Look-ups in named tables: a row name and a column name give one cell, copied from the table.

teg:
,nimu,mak,nev,pemepe,far
sanosip,-11.2,-22.9,-0.1,-12.2,-13.4
pomak,-7.0,-7.0,-17.3,-4.1,-1.8
moze,42.1,59.8,-69.8,36.0,-85.4
rina,34.6,-25.5,20.0,4.9,-62.0
zot,-19.0,6.9,14.5,-15.4,-4.5
deto,63.5,5.1,9.4,60.8,-48.0
putid,-11.8,-12.7,-11.4,-2.1,-1.2
lerilo,-3.9,73.0,-51.8,-26.1,76.6
ragifi,28.6,-34.6,-14.3,-8.5,-44.5

nimu of sanosip: -11.2
nev of rina: 20.0
nev of zot: 14.5
far of moze: -85.4
nimu of rina: 34.6
nimu of zot: -19.0
far of ragifi: -44.5
nev of ragifi: -14.3
nimu of moze: 42.1
nev of pomak: -17.3
mak of rina: -25.5
far of deto: -48.0
pemepe of rina: 4.9
pemepe of ragifi: -8.5
mak of ragifi: -34.6
pemepe of moze: 36.0
nev of lerilo: -51.8
nimu of ragifi: 28.6

Table monasa
|  | rav | pov | tonupe |
|---|---|---|---|
| dubim | 63 | 67 | 48 |
| nom | 69 | 61 | 57 |
| koz | 50 | 15 | 67 |
| kudisi | 16 | 5 | 39 |
| ruv | 46 | 62 | 48 |
| dogifon | 28 | 96 | 58 |
| vokal | 60 | 73 | 52 |
| vov | 54 | 55 | 34 |
| nomisu | 32 | 42 | 53 |
| tubudas | 29 | 28 | 39 |
| fusag | 61 | 2 | 48 |
| taze | 10 | 41 | 35 |
| kebis | 40 | 52 | 41 |
| labipuz | 49 | 30 | 55 |

dogifon, pov -> 96
taze, pov -> 41
koz, tonupe -> 67
koz, rav -> 50
kudisi, rav -> 16
dubim, tonupe -> 48
labipuz, rav -> 49
nom, tonupe -> 57
kudisi, pov -> 5
kebis, tonupe -> 41
dubim, pov -> 67

mikug =
        vasav  sozabi  nas  guti  fas
buk        60      83  147    72  109
sos       103      81  138    25   90
duvop      70      83  149    25  113
tad        96     100   85   120  117
tedaf      99     217  168   185  168
nosaka    121      90   80   184  118
zep       113     185  109   208  148
zogu      114     197  144   104  136

zep, fas => 148
tedaf, sozabi => 217
zogu, vasav => 114
zep, vasav => 113
buk, vasav => 60
tedaf, guti => 185
duvop, sozabi => 83
nosaka, vasav => 121

lusugi:
fields: dit, zodu, furosu, vog, fezuk, faza, novo
ruz: [0.66, 0.50, 0.29, 0.57, 0.57, 0.25, 0.30]
fato: [0.49, 0.56, 0.43, 0.61, 0.35, 0.40, 0.66]
dizad: [0.44, 0.91, 0.56, 0.82, 0.12, 0.59, 0.85]

What is the novo of dizad in lusugi? 0.85
What is the vog of dizad in lusugi? 0.82
What is the dit of ruz in lusugi? 0.66
What is the novo of ruz in lusugi? 0.30
What is the fezuk of fato in lusugi? 0.35
What is the faza of ruz in lusugi? 0.25
What is the fezuk of ruz in lusugi? 0.57
What is the dit of fato in lusugi? 0.49
What is the furosu of dizad in lusugi? 0.56
What is the zodu of dizad in lusugi? 0.91
What is the vog of ruz in lusugi? 0.57
What is the furosu of ruz in lusugi? 0.29
What is the furosu of fato in lusugi? 0.43

Table duvam
,vofepas,fes,razazi,gabud
zikik,81103,39024,80316,36764
nomudo,26594,47618,66468,41423
lere,67868,23566,79354,47618
kanik,41766,63514,47636,93027
pov,25735,25293,32838,47618

What is the vofepas of zikik in duvam?
81103
What is the gabud of pov in duvam?
47618
What is the fes of pov in duvam?
25293
What is the gabud of lere in duvam?
47618
What is the razazi of pov in duvam?
32838
What is the razazi of nomudo in duvam?
66468
Row with the largest gabud: kanik

Table lup
         nitume  pef  feme  vitozig
tef         203  209   199      166
besa        165  204   142      171
foma        224  181   115      176
safip       176  131   186      248
livate      101  187   166      135
volidi      186  140   209      125
pomupar     163  241   165      203
tusi        221  122   187      176
zom         187   36   198      167
bezuri      208  218   191      239

tef, nitume -> 203
zom, pef -> 36
volidi, vitozig -> 125
tef, pef -> 209
bezuri, nitume -> 208
livate, feme -> 166
zom, nitume -> 187
pomupar, pef -> 241
bezuri, vitozig -> 239
volidi, feme -> 209
livate, vitozig -> 135
safip, vitozig -> 248
safip, nitume -> 176
foma, feme -> 115
volidi, nitume -> 186
tef, vitozig -> 166
tef, feme -> 199
besa, feme -> 142
Which row has the largest feme? volidi

